Here is a tiny trained network, its code and every weight. The questions are about switching its units off for an input and a class, where a switched-off unit gives its printed mean instead of its output.

import numpy as np


def w(rows, s, z=0):
    codes = np.array(rows[::2]) - 128.0
    scale = np.full(codes.shape[1], s)
    scale[-1] = z or s
    return codes * scale


def norm(h):
    return h / np.sqrt((h * h).mean(-1, keepdims=True) + 1e-5)


def f(y):
    return y / 2 * (1 + np.tanh(0.7978845608 * (y + 0.044715 * y**3)))


def log_softmax(a):
    a = a - a.max(-1, keepdims=True)
    return a - np.log(np.exp(a).sum(-1, keepdims=True))


def net(x, mask):
    res = np.array(x, float).reshape(1, 7) / 4 @ E
    u = 0
    for l in range(2):
        y = f(norm(res) @ A[l][:, :-1].T + A[l][:, -1])
        res = res + np.where(mask[u : u + 11], y, B[l][:, -1]) @ B[l][:, :-1]
        u += 11
    return log_softmax(norm(res)[-1] @ U[:, :-1].T + U[:, -1])


A, B = {}, {}
E = w([
[249,252,177,118],'x0',
[66,137,121,248],'x1',
[109,120,122,134],'x2',
[129,126,133,131],'x3',
[106,190,35,117],'x4',
[141,133,131,128],'x5',
[247,93,67,217],'x6',
],0.0042)
A[0] = w([
[112,186,45,133,111],'L0N0',
[76,154,171,115,117],'L0N1',
[63,182,149,254,251],'L0N2',
[83,181,35,120,89],'L0N3',
[99,172,174,109,145],'L0N4',
[196,182,170,144,150],'L0N5',
[158,140,144,118,35],'L0N6',
[107,187,7,86,196],'L0N7',
[37,86,100,115,156],'L0N8',
[217,115,159,213,207],'L0N9',
[43,131,198,77,105],'L0N10',
],0.0092,0.0019)
B[0] = w([
[130,102,212,150,178],'L0N0',
[113,162,93,199,170],'L0N1',
[186,107,114,2,246],'L0N2',
[131,71,185,114,184],'L0N3',
[99,164,92,176,179],'L0N4',
[69,128,94,136,233],'L0N5',
[124,90,104,153,128],'L0N6',
[106,115,168,149,235],'L0N7',
[147,184,128,129,221],'L0N8',
[77,164,137,138,253],'L0N9',
[64,146,128,115,231],'L0N10',
],0.0074,0.004)
A[1] = w([
[61,23,97,132,147],'L1N0',
[93,109,71,99,121],'L1N1',
[128,147,63,108,145],'L1N2',
[59,31,62,136,85],'L1N3',
[147,167,168,86,212],'L1N4',
[179,69,98,206,172],'L1N5',
[175,88,24,166,200],'L1N6',
[143,118,134,70,254],'L1N7',
[83,48,188,127,117],'L1N8',
[159,117,102,160,49],'L1N9',
[2,203,143,185,186],'L1N10',
],0.0095,0.0023)
B[1] = w([
[200,191,81,159,169],'L1N0',
[149,172,88,103,141],'L1N1',
[184,113,85,83,139],'L1N2',
[210,161,154,203,157],'L1N3',
[135,80,108,180,176],'L1N4',
[1,139,174,165,151],'L1N5',
[21,148,69,64,154],'L1N6',
[191,85,39,145,166],'L1N7',
[200,105,178,182,165],'L1N8',
[114,157,145,65,122],'L1N9',
[172,87,110,167,254],'L1N10',
],0.0064,0.0085)
U = w([
[177,224,123,192,155],'0',
[129,121,111,144,186],'1',
[2,212,148,135,155],'2',
[140,55,86,63,151],'3',
[137,136,130,160,138],'4',
[129,102,111,148,116],'5',
[152,147,249,192,89],'6',
[88,111,196,71,1],'7',
],0.0091,0.009)

Each question gives the input, the list of numbers given to net, and the class t.
The units are the neurons (one row each of A and B). Each row of codes is followed by its name. A weight is (code - 128) times the scale printed after its matrix; where a second scale follows, it is the last column's (A, B and U).
mask holds one flag per neuron, layer by layer. A switched-off neuron (its flag False) gives its mean, the last column of its row in B, instead of its output. The means were averaged over made-up inputs and are rounded, as every weight is.
A unit's drop is (log p(t) with every unit on - log p(t) with that unit switched off) / (log p(t) with every unit on - log p(t) with every unit switched off).
The circuit of an input: a set's keep is (log p(t) with only the set's units on - log p(t) with every unit switched off) / (log p(t) with every unit on - log p(t) with every unit switched off). Starting from the 12 units with the biggest drops (on a tie, the unit counted first), units are removed one at a time, each time the one whose removal leaves the highest keep (on an exact tie, the one counted first), for as long as the keep stays at least 0.8.
circuit, biggest first: the units of the circuit, biggest drop first
most important unit: the unit with the biggest drop
top k neurons: the k neurons with the biggest drops, biggest first
k most important neurons of layer l: the k neurons of layer l with the biggest drops, biggest first
input [-2,8,-3,7,2,8,1], class 3: top neuron => (L0N2)
input [-7,-5,0,0,6,-3,1], class 0: circuit, biggest first => (L1N0, L1N3)
input [7,0,-5,-6,8,4,1], class 6: top 3 neurons => (L0N0, L0N7, L0N2)
input [-8,-8,-4,8,-6,2,-4], class 0: top 3 neurons => (L0N2, L1N0, L1N3)
input [-3,5,6,-5,8,6,3], class 6: top 2 neurons => (L0N0, L0N3)
input [-3,3,1,-5,8,5,2], class 6: circuit, biggest first => (L0N0, L0N3, L1N8)
input [-3,-7,6,4,-4,-1,8], class 2: circuit, biggest first => (L0N2, L1N5, L1N6)
input [-2,3,4,1,8,-5,3], class 6: circuit, biggest first => (L0N0, L0N3, L1N8)
input [2,7,6,3,8,-7,3], class 6: circuit, biggest first => (L0N0, L0N3)
input [-2,-6,-6,7,-4,4,7], class 2: top 2 neurons => (L0N2, L1N5)
input [-8,-7,3,-2,-1,-6,-6], class 0: top 3 neurons => (L1N0, L0N2, L1N3)
input [-8,4,-3,-4,3,5,5], class 0: circuit, biggest first => (L1N3, L1N0)
input [-2,-5,-1,4,8,-1,8], class 2: top 4 neurons => (L1N5, L0N2, L1N6, L1N10)
input [-7,5,1,5,-2,-6,8], class 2: circuit, biggest first => (L1N6, L1N5)
input [-7,1,-3,-2,6,-4,-4], class 0: top 2 neurons => (L1N0, L1N3)
input [-1,-5,-5,-7,8,-1,-2], class 6: most important unit => L0N7
input [-6,1,0,3,8,-4,-6], class 6: 2 most important neurons of layer 0 => (L0N3, L0N7)
input [-8,6,-8,-3,-4,1,3], class 0: top 2 neurons => (L1N3, L1N0)
input [-6,1,1,-5,-3,-3,5], class 0: 2 most important neurons of layer 0 => (L0N1, L0N4)
input [-7,6,6,-5,-2,-3,4], class 0: most important unit => L1N3
input [-8,-2,-5,-2,-6,4,6], class 0: 2 most important neurons of layer 1 => (L1N0, L1N3)
input [-5,-1,0,2,6,7,7], class 2: 3 most important neurons of layer 0 => (L0N10, L0N2, L0N5)
